Moves between points:
* | t r
j879 | j312 j236
j133 | j185 j450
j841 | j986 j437
j345 | j46 j128
j711 | j450 j185
j961 | j843 j541
j316 | j239 j860
j238 | j905 j477
j386 | j164 j556
j96 | j482 j772
j331 | j541 j843
j986 | j133 j792
j46 | j651 j276
j573 | j841 j746
j189 | j276 j651
j980 | j236 j312
j746 | j879 j573
j451 | j918 j157
j477 | j386 j238
j693 | j157 j918
j556 | j238 j386
j482 | j345 j598
j276 | j128 j46
j185 | j423 j711
j651 | j961 j189
j202 | j80 j212
j236 | j573 j879
j164 | j711 j423
j80 | j477 j905
j354 | j873 j877
j792 | j437 j986
j918 | j953 j693
j157 | j96 j451
j212 | j331 j202
j877 | j487 j354
j437 | j746 j841
j312 | j316 j980
j772 | j451 j96
j487 | j693 j953
j423 | j556 j164
j541 | j189 j961
j598 | j772 j482
j860 | j980 j316
j953 | j354 j487
j905 | j212 j80
j450 | j792 j133
j873 | j860 j239
j843 | j202 j331
j128 | j598 j345
j239 | j877 j873

The rows follow the links: the fewer symbols apart two points are, the more alike their rows tend to be.

Each row is also shifted at random along 4 hidden directions that mean nothing.

The rows of 50 points, shuffled:
Each row stands for one point.
id 1: [-337,  -21,  -89,  205,   50,   97,  -15,  219,  311,  165,  -43, -367, -198, -130,   80,  136,  -10, -116,  -64,  -85, -271,  530,  -84, -284,  348,   44, -106,  236]
id 2: [ 296,  140,   95,  -65,  101,   42, -260,  129,   94,  230, -259, -371, -203, -243,  198,  433,   -9,   35,  149,   88, -175,  426,  -82,  -28,  236,   78,   99,  245]
id 3: [ 506,  246,  126, -148, -419,  544,   20,  -24,  -24,  -19,  116, -239,  383,  182,  195, -380,  -50,  556,  398, -517,   61, -880,   47,  239, -306,  198,  486,  120]
id 4: [ 151,   73,  303,   41,    0, -160, -559,  -20,  138,  -18,  410, -126,  -68, -298,  303,  219,   98,   18,  173, -134, -233,   32,   50,   48, -156,   68,  323,   69]
id 5: [ 734, -146,    7,  -67,  -97,  261,  196,  377,  147,   62, -108,  108,  201,  364,  132, -430,  -37,  360,  205, -456,  168, -216,  -10, -125,   38,   54, -184,   71]
id 6: [-283,   75, -112,  156,  -75,  150,  100,  129,  -81,   20,  143, -250,  305,   77,  158, -187,  196,   27,   36, -184, -132, -466,   65, -137, -112,   98,  116,  155]
id 7: [ 122,  122,  -31,   -4,  170, -203, -224,  310, -119,  124, -120, -112,  260, -123,  303,  182,  230,  -17,  209,  137,   30,  -55,   23, -158,   -7,   10,  103,  115]
id 8: [-694,  202, -271,  172,  163,  167,  347, -159, -709,  200, -352, -105,  123,   39, -245,  158,  296, -283, -258,  392, -161, -668,  176,  107, -107,   44,  -31,  180]
id 9: [ 606, -208,   76, -247, -125,  -28,   32,  -99,  230, -256,  280,  -79, -325,  137,    0, -167,  -55,  -59,  -86, -204,  -93,  180,  -83, -179,    4,  -82,  -67,  -36]
id 10: [-419, -105,  -75,  155,  327, -502, -126,  185, -164,   -1,   -9,  244,  147, -125,   97,  173,  263, -352, -135,  391,   55,  223,    3, -246,   21, -143, -211, -113]
id 11: [ 276,  204, -107, -129,  -33,  308,    1,  299,  324,  303, -496, -514,   -8, -127,  192,  209, -172,  302,  328,  -60,   62,  498, -185, -164,  417,  127,  106,  237]
id 12: [-507, -140,  -42,  167,   85, -421, -112,   90,  153, -225,  361,  369,  268,  -28,  110, -231,  123, -210,  -70,   96,  138,   71,  -16, -178,  -85, -130,  -90, -275]
id 13: [-160,  150,   14, -157,  -87,  -45, -138, -340,  271, -138,   42, -308, -297, -309,  -34,  303, -223,  -90,  -41,  224,  -38,  567, -166,   17,  151,  -21,  247,  -56]
id 14: [-692,  -76,  297,  254, -147, -243, -498, -253,  648, -187,  496,  490,  -36, -314, -158,  -58, -425,  166,   -8, -136,  241,  641, -115,  386,  -81,  -79,  183, -484]
id 15: [ 481,   48,  -22, -154,  115, -265, -242,  414,  259,   29,  -24, -250,  194, -112,  518,   93,  134,   62,  333,   13,    7,  321, -105, -405,  135,    8,   79,   75]
id 16: [ 276,   86,  189,  -29,  -38,   68, -179, -164, -197,   23,  128,  -47, -136,  -52,   21,  162,   82,   19,   32,  -81, -201, -298,  105,  228, -181,   64,  182,  125]
id 17: [ 367, -309,   41, -128,  212, -478,  -54,  -47,    0, -265,  314,  176, -359,   27,   45,   31,  140, -389, -277,  149, -163,  340,    7, -302,   39, -191, -307,  -73]
id 18: [ 894, -190,  -49, -339,  -57, -338, -127,  489,  448, -294,  324, -197,  329,  127,  638, -384,  162,  102,  365, -265,  122,  113, -148, -662,   33,  -43,   23,  -57]
id 19: [-264,  109,  -15,  -43,   57,   80,  247, -408, -465,   84, -477,  340, -118,   38, -511,  214, -195,  -50, -214,  440,  261,  -84,   25,  455,  -66,  -45,  -86, -141]
id 20: [ 215,  118,   48, -265,  -22, -288, -230, -231,  154, -198,  203, -363, -231, -274,  195,  275,    2, -184,   18,  230, -161,  356,  -78, -167,   30,  -40,  249,    1]
id 21: [-1187,  -175,   165,   441,   152,  -307,  -215,  -537,  -236,  -135,   432,   591,  -319,  -199,  -489,   141,   -23,  -421,  -560,   225,  -156,    27,   176,   487,  -234,  -123,  -122,  -309]
id 22: [-665,  157,  123,  313,  194,  -62, -357, -142,  -43,  313, -198,  -43, -366, -421, -195,  632, -105, -171, -108,  287, -218,  562,   13,  290,  199,   72,   46,  128]
id 23: [ 187,  126, -140, -197,  -13,   44,   40,  -17,   53,    8,  -63, -584, -203, -124,  173,  214,   75, -153,   37,  120, -270,  206,  -73, -308,  204,   51,  136,  217]
id 24: [ 771,   27,   -1, -349,  -50,  169,  328, -101, -245,   45, -514,   88,  -97,  251, -190,   26, -134,  128,   60,  222,  247,  -72,  -39,  126,   23,  -22, -101,   -6]
id 25: [ 971,   13,   92, -474,  247, -464,  -31, -163, -729, -162,  -42,   39, -126,   41,  115,  316,  389, -344,  -22,  545,  -45, -450,  131,  -86, -273, -133,  -25,   21]
id 26: [ 400,  -21, -228,   46,  136,  319,  490,  382, -618,  262, -435,  -79,  321,  440,   30, -266,  361,   37,   23,  -78,  -64, -888,  182, -148,  -74,   64, -297,  350]
id 27: [ 853, -139,  167, -274,    5, -119,  -26,  110,   99,  -46,  -39,  193,  -95,  153,   68,  -71,  -64,  149,  134, -104,  178,  165,  -63,  -24,   -5,  -63,  -98,  -65]
id 28: [ 483,   86,  125, -108,  -77,  175,   68, -160, -489,    8,   30,   10,  -39,  162,  -71,  -34,  131,   46,   28, -123, -167, -765,  169,  276, -324,   72,  120,  141]
id 29: [-586,  144, -173,  163,  -37,   82,   67,  190,   36,   86, -102,   78,  550,    3,   96, -173,  -34,  186,  147,   13,  273, -204,  -42,   19,  -37,   60,   97, -122]
id 30: [ 136, -210,  -67, -106,  -93, -208,   13,  169,  404, -260,  325,   41,  149,   87,  214, -371,    2,   14,   50, -164,  129,  246, -144, -382,   59,  -99,  -62, -155]
id 31: [ 696, -169,   15, -296, -289,   91,  154,  -58,  311, -301,  393,  -37,   52,  316,  113, -564,  -72,  208,   93, -441,   73, -232,  -60, -194, -128,  -51,   48,  -88]
id 32: [-513,  -76,  -51,  339,  119,  -47, -104,  208,  -48,  115,  192,   28,  109,  -74,   69,  -63,  224, -128, -104, -116, -200, -156,  107, -106,    2,   36,  -94,   83]
id 33: [-382, -208,  254,  297,   53, -309, -357,   47,  181, -120,  429,  663,  162,  -40,  -42, -189,  -37,   44,  -42, -191,  173,   27,   53,  212, -215,  -70, -102, -326]
id 34: [-306,  312, -213, -162, -287,  542,  525, -463, -402,   61, -527,  -53,  135,  160, -439,  -14, -286,  207,  -34,  238,  297, -467,  -15,  411,  -95,   76,  202,  -80]
id 35: [   7,  277, -251, -187, -219,  392,  385, -181, -330,  -41, -192, -405,  326,  151,    7, -164,   77,  134,  108,   21,    6, -765,   39,    4, -138,  105,  276,  142]
id 36: [  260,  -305,   120,   255,   698,  -751,  -134,   342, -1093,    85,    98,   706,    41,   176,   124,   240,   804,  -646,  -307,   449,  -261,  -743,   421,   -55,  -375,  -217,  -600,    88]
id 37: [  33,    7,  123,   31,    1,  161,   24, -295, -173,   41,  -66,   -1, -443,  -51, -280,  238, -119,  -49, -183,    6, -216,   17,   78,  293,    5,   11,  -44,  105]
id 38: [-688, -201,   93,  465,  108, -175, -326,  253,  324,   21,  418,  228,   65, -154,  100,  -71,   44,  -73,  -82, -283, -113,  280,   48,  -44,   51,    1,  -87,  -83]
id 39: [-138,   16,   19,   50,  -33,  257,  271, -368, -467,   75, -181,  128, -265,  121, -479,   42,  -47,  -45, -268,   90,  -99, -394,  135,  404, -132,   16,  -92,   81]
id 40: [ -29, -128, -286,  -80,  109,   92,  610,  -43, -468,    6, -397,  210,  102,  397, -319, -226,   85, -143, -256,  279,  154, -382,  100,  -57,  -29, -106, -395,  -17]
id 41: [ -64, -166,  167,   87,  106,  -75, -138,  -10,  461,   81, -157,  258, -440, -131, -231,  218, -357,   17, -124,   23,   99, 1003, -152,  109,  369,  -61, -265, -100]
id 42: [  39,   56,  193,   87,  244, -441, -607,  215,  111,   87,  229, -111,  -79, -409,  392,  433,  183, -175,  145,  131, -205,  383,   16, -123,   29,   -7,  174,  102]
id 43: [ 159,  -48,   90,  -59, -244,  311,  101, -293,  206, -147,  194,  -20, -209,  122, -216, -223, -227,  185,  -59, -315,  -64,  -54,  -40,  162,  -60,   55,  101,  -45]
id 44: [ 487,   96, -316, -232,   59,  427,  417,  196,  -43,  285, -669, -764, -359,   62,   39,  271,   40,  -67,   -1,  120, -285,  350,  -93, -426,  520,   69, -156,  500]
id 45: [ 202,   62, -247, -151,  -77,  187,  345,  313,  -23,   80, -337, -131,  543,  247,  206, -318,   64,  287,  267,  -60,  310, -331,  -56, -240,   35,   48,    0,   36]
id 46: [ 303,  121,   55, -266, -202,   48,   21, -299,   -1, -145,  -20,   33,   25,   29,  -65,  -75, -172,  186,  118,   71,  240, -112,  -64,  195, -135,   12,  196, -172]
id 47: [ 188, -220,   96,  135,  224, -192, -106,  227,  -34,  108,  -63,  379, -161,   56,  -73,   51,   44,  -89,  -97,  -13,   28,  243,   52,   17,   88,  -90, -357,  -39]
id 48: [-512,  232, -139,   12,  104,  -37,  203, -363, -918,  -18, -119,   66,  230,   15, -195,  179,  310, -345, -168,  548,  -37, -899,  251,  243, -386,  -13,  123,   -4]
id 49: [-129, -148,  -87,  304,  216,   29,  191,  279, -420,  230, -224,  298,  141,  229, -106, -113,  214,  -60, -146,  -37,  -15, -438,  190,   37,  -41,  -20, -364,  113]
id 50: [ -34, -185, -109,  -54,  -84,   52,  261,  -47,  222, -201,   80,  120,  -17,  175, -130, -301, -118,  -35, -135,  -90,  133,  140,  -69, -147,   56, -108, -181, -151]

Some points, each with its row:
j164 id 30
j437 id 45
j841 id 14
j331 id 26
j238 id 36
j423 id 47
j236 id 19
j450 id 18
j185 id 33
j133 id 41
j157 id 3
j905 id 49
j345 id 37
j312 id 7
j189 id 1
j843 id 9

Row, symbols taken left to right, then the row they reach:
id 27 t t t t: id 5
id 25 r r t: id 46
id 11 t r r r r: id 42
id 32 t t r t: id 43
id 15 r t r r r: id 29
id 31 t r r r t: id 38
id 22 r t t r t: id 2
id 28 r t t t: id 48
id 8 r r t t: id 35
id 23 t r t: id 16
id 21 t t t r r: id 17
id 6 r t r t r: id 39
id 50 t r r t t: id 12
id 13 r t r t t: id 34
id 24 t r r t r: id 10
id 20 r t: id 4

